Here is a tiny trained network, its code and every weight. The questions are about switching its units off for an input and a class, where a switched-off unit gives its printed mean instead of its output.

import numpy as np


def w(rows, s, z=0):
    codes = np.array(rows[::2]) - 128.0
    scale = np.full(codes.shape[1], s)
    scale[-1] = z or s
    return codes * scale


def f(y):
    return np.maximum(y, 0)


def log_softmax(a):
    a = a - a.max(-1, keepdims=True)
    return a - np.log(np.exp(a).sum(-1, keepdims=True))


def net(x, mask):
    res = np.array(x, float).reshape(1, 4) / 4 @ E
    y = f(res @ A[0][:, :-1].T + A[0][:, -1])
    res = res + np.where(mask, y, B[0][:, -1]) @ B[0][:, :-1]
    return log_softmax(res[-1] @ U[:, :-1].T + U[:, -1])


A, B = {}, {}
E = w([
[134,41,57],'x0',
[244,123,145],'x1',
[100,26,207],'x2',
[129,128,127],'x3',
],0.011)
A[0] = w([
[86,167,175,116],'neuron 0',
[118,74,136,107],'neuron 1',
[135,165,103,82],'neuron 2',
[118,156,163,82],'neuron 3',
[126,130,152,251],'neuron 4',
[26,153,143,69],'neuron 5',
[130,83,52,108],'neuron 6',
[122,45,243,107],'neuron 7',
[46,128,150,110],'neuron 8',
[74,127,105,75],'neuron 9',
[189,65,46,88],'neuron 10',
[124,57,181,32],'neuron 11',
[73,167,110,110],'neuron 12',
[162,83,173,126],'neuron 13',
[185,127,140,64],'neuron 14',
[112,217,172,87],'neuron 15',
[67,146,113,99],'neuron 16',
[124,90,175,53],'neuron 17',
[82,61,180,61],'neuron 18',
[226,100,194,74],'neuron 19',
[89,80,220,70],'neuron 20',
[71,119,86,96],'neuron 21',
[70,137,114,62],'neuron 22',
[145,166,193,82],'neuron 23',
[151,138,33,112],'neuron 24',
[135,213,177,93],'neuron 25',
[199,130,145,49],'neuron 26',
[106,204,74,80],'neuron 27',
[175,182,82,78],'neuron 28',
[121,90,174,54],'neuron 29',
[252,131,119,93],'neuron 30',
[150,151,31,98],'neuron 31',
[127,178,196,53],'neuron 32',
[177,193,252,94],'neuron 33',
[127,92,82,82],'neuron 34',
[129,162,202,127],'neuron 35',
[132,85,107,102],'neuron 36',
[118,87,70,101],'neuron 37',
[66,75,168,136],'neuron 38',
[207,143,146,157],'neuron 39',
[43,117,88,63],'neuron 40',
],0.014,0.012)
B[0] = w([
[206,82,160,177],'neuron 0',
[159,154,139,171],'neuron 1',
[130,157,158,144],'neuron 2',
[146,98,163,143],'neuron 3',
[166,111,1,253],'neuron 4',
[59,94,152,188],'neuron 5',
[176,101,206,182],'neuron 6',
[153,197,121,245],'neuron 7',
[69,120,126,194],'neuron 8',
[81,120,153,152],'neuron 9',
[172,83,181,193],'neuron 10',
[131,162,157,169],'neuron 11',
[103,123,110,171],'neuron 12',
[113,179,107,184],'neuron 13',
[72,124,163,146],'neuron 14',
[157,102,170,183],'neuron 15',
[100,104,133,166],'neuron 16',
[123,179,162,151],'neuron 17',
[136,158,175,190],'neuron 18',
[11,113,135,190],'neuron 19',
[136,180,135,200],'neuron 20',
[93,104,137,168],'neuron 21',
[77,133,164,148],'neuron 22',
[148,99,178,163],'neuron 23',
[164,160,154,181],'neuron 24',
[165,93,148,184],'neuron 25',
[57,124,175,151],'neuron 26',
[134,221,166,176],'neuron 27',
[131,171,143,171],'neuron 28',
[140,182,160,152],'neuron 29',
[31,130,145,201],'neuron 30',
[140,179,166,179],'neuron 31',
[172,104,177,158],'neuron 32',
[164,99,150,213],'neuron 33',
[133,109,205,151],'neuron 34',
[162,78,152,184],'neuron 35',
[171,100,160,156],'neuron 36',
[202,100,207,169],'neuron 37',
[143,164,107,224],'neuron 38',
[25,118,99,199],'neuron 39',
[79,116,166,175],'neuron 40',
],0.0099,0.012)
U = w([
[92,151,148,250],'0',
[100,233,178,77],'1',
[18,121,172,90],'2',
[140,90,197,78],'3',
[128,121,2,129],'4',
],0.0098,0.018)

Each question gives the input, the list of numbers given to net, and the class t.
The units are the neurons (one row each of A and B). Each row of codes is followed by its name. A weight is (code - 128) times the scale printed after its matrix; where a second scale follows, it is the last column's (A, B and U).
mask holds one flag per neuron, in row order. A switched-off neuron (its flag False) gives its mean, the last column of its row in B, instead of its output. The means were averaged over made-up inputs and are rounded, as every weight is.
A unit's drop is (log p(t) with every unit on - log p(t) with that unit switched off) / (log p(t) with every unit on - log p(t) with every unit switched off).
The circuit of an input: a set's keep is (log p(t) with only the set's units on - log p(t) with every unit switched off) / (log p(t) with every unit on - log p(t) with every unit switched off). Starting from the 12 units with the biggest drops (on a tie, the unit counted first), units are removed one at a time, each time the one whose removal leaves the highest keep (on an exact tie, the one counted first), for as long as the keep stays at least 0.8.
circuit, biggest first: the units of the circuit, biggest drop first
unit that matters most: the unit with the biggest drop
k most important neurons: the k neurons with the biggest drops, biggest first
drop when u is switched off: that unit's drop, to one decimal
input [8,8,-2,6], class 2: 3 most important neurons -> (neuron 30; neuron 39; neuron 19)
input [2,-4,-8,0], class 1: circuit, biggest first -> (neuron 27)
input [-4,-5,-2,4], class 2: circuit, biggest first -> (neuron 5; neuron 7)
input [-4,-7,8,0], class 1: circuit, biggest first -> (neuron 7; neuron 20)
input [-1,3,5,-3], class 1: circuit, biggest first -> (neuron 7; neuron 13)
input [8,-6,-1,-7], class 3: circuit, biggest first -> (neuron 37; neuron 6)
input [-4,8,-5,7], class 2: circuit, biggest first -> (neuron 30; neuron 39)
input [3,-2,-7,-5], class 1: circuit, biggest first -> (neuron 27; neuron 31)
input [-4,-7,-6,-4], class 2: 2 most important neurons -> (neuron 5; neuron 7)
input [-1,4,-3,0], class 2: 3 most important neurons -> (neuron 30; neuron 39; neuron 7)
input [-7,-5,4,2], class 3: 2 most important neurons -> (neuron 0; neuron 35)
input [6,-3,3,4], class 3: 2 most important neurons -> (neuron 37; neuron 6)
input [-6,7,-1,4], class 2: drop when neuron 19 is switched off -> 0.2
input [0,-4,6,-5], class 1: drop when neuron 30 is switched off -> 0.0
input [3,3,-8,0], class 1: drop when neuron 24 is switched off -> 0.1
input [8,4,1,-4], class 3: unit that matters most -> neuron 10
input [3,1,-7,-3], class 1: drop when neuron 31 is switched off -> 0.2
